Below is a small trained network, with its code and all its weights. Each question gives an input and a target symbol and asks what happens when units are switched off, that is, made to give their printed mean instead of their output.

import numpy as np


def w(rows, s, z=0):
    codes = np.array(rows[::2]) - 128.0
    scale = np.full(codes.shape[1], s)
    scale[-1] = z or s
    return codes * scale


def norm(h):
    return h / np.sqrt((h * h).mean(-1, keepdims=True) + 1e-5)


def f(y):
    return y / 2 * (1 + np.tanh(0.7978845608 * (y + 0.044715 * y**3)))


def softmax(a):
    e = np.exp(a - a.max(-1, keepdims=True))
    return e / e.sum(-1, keepdims=True)


def log_softmax(a):
    a = a - a.max(-1, keepdims=True)
    return a - np.log(np.exp(a).sum(-1, keepdims=True))


def net(x, mask):
    ids = ['γδεζθλμσψω'.index(c) for c in x.split()]
    T = len(ids)
    res = E[ids] + P[:T]
    q, k, v = (norm(res) @ M[0].T for M in (Q, K, V))
    z = softmax(np.where(np.tri(T) > 0, q @ k.T / 3**0.5, -1e9)) @ v
    res = res + np.where(mask[0], z, O[0][:, -1]) @ O[0][:, :-1]
    y = f(norm(res) @ A[0][:, :-1].T + A[0][:, -1])
    res = res + np.where(mask[1:17], y, B[0][:, -1]) @ B[0][:, :-1]
    return log_softmax(norm(res)[-1] @ U[:, :-1].T + U[:, -1])


Q, K, V, O, A, B = {}, {}, {}, {}, {}, {}
E = w([
[193,181,124,178,251],'γ',
[72,252,204,36,53],'δ',
[53,160,124,153,168],'ε',
[197,176,131,118,73],'ζ',
[96,109,69,152,106],'θ',
[114,177,75,120,81],'λ',
[107,216,133,136,106],'μ',
[130,143,107,197,109],'σ',
[110,130,73,107,136],'ψ',
[108,72,217,179,116],'ω',
],0.019)
P = w([
[90,161,82,75,96],'0',
[203,128,117,59,165],'1',
[176,111,124,213,100],'2',
[41,125,84,38,81],'3',
[205,129,122,62,168],'4',
[172,108,125,227,86],'5',
[29,118,69,27,77],'6',
[204,129,125,61,170],'7',
[158,106,119,250,74],'8',
[30,110,70,27,72],'9',
[205,130,118,64,167],'10',
[143,124,115,254,60],'11',
[16,92,61,23,67],'12',
[212,130,116,67,166],'13',
],0.0074)
Q[0] = w([
[2,153,144,138,136],'h1',
[180,176,159,201,157],'h1',
[142,149,35,149,227],'h1',
],0.018)
K[0] = w([
[37,153,188,206,193],'h1',
[164,250,113,121,101],'h1',
[125,165,25,133,188],'h1',
],0.016)
V[0] = w([
[139,214,19,142,140],'h1',
[155,133,135,179,154],'h1',
[253,136,84,105,61],'h1',
],0.0061)
O[0] = w([
[20,87,102,148,254,255],'h1',
[123,165,167,101,136,126],'h1',
[215,232,78,240,244,130],'h1',
],0.0044,0.0032)
A[0] = w([
[173,82,116,113,65,103],'n1',
[185,133,203,91,191,57],'n2',
[122,68,137,243,109,59],'n3',
[219,125,102,163,90,136],'n4',
[193,96,181,162,58,200],'n5',
[182,86,156,115,227,45],'n6',
[116,155,128,109,142,128],'n7',
[118,110,203,177,159,132],'n8',
[123,95,173,99,59,66],'n9',
[207,98,220,154,172,149],'n10',
[132,4,90,159,148,3],'n11',
[187,129,157,86,146,44],'n12',
[147,131,67,92,179,82],'n13',
[134,115,135,198,73,101],'n14',
[185,121,82,54,192,70],'n15',
[137,123,84,167,135,112],'n16',
],0.017,0.0063)
B[0] = w([
[123,172,131,56,172,168],'n1',
[182,82,49,118,95,174],'n2',
[124,193,63,205,125,255],'n3',
[28,135,133,175,187,229],'n4',
[173,191,72,52,93,248],'n5',
[125,93,131,45,255,202],'n6',
[167,140,141,152,117,184],'n7',
[127,106,167,82,39,190],'n8',
[27,92,89,90,189,224],'n9',
[250,106,202,196,44,240],'n10',
[164,77,246,191,151,158],'n11',
[115,146,66,127,103,128],'n12',
[118,163,175,123,93,234],'n13',
[27,186,131,80,103,216],'n14',
[65,94,72,165,109,212],'n15',
[167,67,142,81,116,243],'n16',
],0.027,0.0043)
U = w([
[197,141,119,104,23,76],'γ',
[160,120,14,184,100,96],'δ',
[105,72,120,151,4,28],'ε',
[126,87,209,147,83,140],'ζ',
[102,162,243,111,106,68],'θ',
[115,134,147,200,201,97],'λ',
[153,156,96,53,143,163],'μ',
[195,98,91,128,133,254],'σ',
[197,220,139,154,152,95],'ψ',
[70,66,96,130,156,161],'ω',
],0.014,0.0048)

Each question gives the input, a string of symbols that net reads in full, and the target symbol t.
The units are the heads (3 rows each of Q, K, V and O) and the neurons (one row each of A and B). Each row of codes is followed by its name. A weight is (code - 128) times the scale printed after its matrix; where a second scale follows, it is the last column's (O, A, B and U).
mask holds one flag per unit, heads first, then neurons. A switched-off unit (its flag False) gives its mean, the last column of its rows in O or B, instead of its output. The means were averaged over made-up inputs and are rounded, as every weight is.
A unit's drop is (log p(t) with every unit on - log p(t) with that unit switched off) / (log p(t) with every unit on - log p(t) with every unit switched off).
The circuit of an input: a set's keep is (log p(t) with only the set's units on - log p(t) with every unit switched off) / (log p(t) with every unit on - log p(t) with every unit switched off). Starting from the 12 units with the biggest drops (on a tie, the unit counted first), units are removed one at a time, each time the one whose removal leaves the highest keep (on an exact tie, the one counted first), for as long as the keep stays at least 0.8.
circuit, biggest first: the units of the circuit, biggest drop first
most important unit: the unit with the biggest drop
top k neurons: the k neurons with the biggest drops, biggest first
drop of u: that unit's drop, to one decimal
input λ ζ ψ ζ μ λ ζ, target λ: circuit, biggest first -> h1, n4
input γ θ μ γ γ γ θ ε δ, target μ: circuit, biggest first -> n10, n4
input γ γ ε ζ λ μ, target θ: circuit, biggest first -> n3
input σ θ λ σ θ ζ ψ γ ε λ, target ω: top 2 neurons -> n5, n9
input ε μ σ λ ε ζ, target ψ: circuit, biggest first -> n5, n4, h1, n10
input μ μ μ δ μ ζ σ γ θ μ λ ε δ, target ω: circuit, biggest first -> n9, n5, n13
input ψ γ λ λ μ ζ σ σ θ, target λ: circuit, biggest first -> n11, n3
input σ σ ζ σ, target δ: top 2 neurons -> n3, n4
input δ λ γ ε θ ψ ε ψ μ μ θ, target ζ: top 2 neurons -> n11, n13
input σ μ μ δ λ, target ε: top 3 neurons -> n15, n13, n3
input ζ ψ σ ψ μ λ γ μ σ ψ, target ε: circuit, biggest first -> n9, n5
input γ μ γ ζ ε σ ζ γ μ μ, target ω: top 3 neurons -> n5, n10, n13
input ζ ζ σ ω θ δ γ δ σ μ γ λ, target ω: top 2 neurons -> n4, n10
input λ δ μ ψ μ ω, target γ: circuit, biggest first -> n5
input λ θ ω σ γ μ σ ε ψ, target ζ: top 2 neurons -> n11, n16
input σ σ ε δ, target ω: top 2 neurons -> n9, n10
input ε ω σ ω ω γ, target σ: top 2 neurons -> n6, n2
input μ σ γ μ ω μ σ ψ σ σ, target μ: top 2 neurons -> n5, n1
input μ ψ δ γ θ μ ε δ μ ζ ω, target γ: top 2 neurons -> n10, n5
input ω σ ψ δ μ σ ζ ε ζ μ θ θ, target λ: most important unit -> n3
input ω θ ψ μ δ μ θ δ σ ζ, target μ: drop of n11 -> 0.0
input ζ ψ ψ σ θ ω μ ψ ω γ ζ, target δ: drop of n2 -> 0.2
input γ γ λ θ μ λ λ σ σ ε ε, target θ: drop of n2 -> 0.6
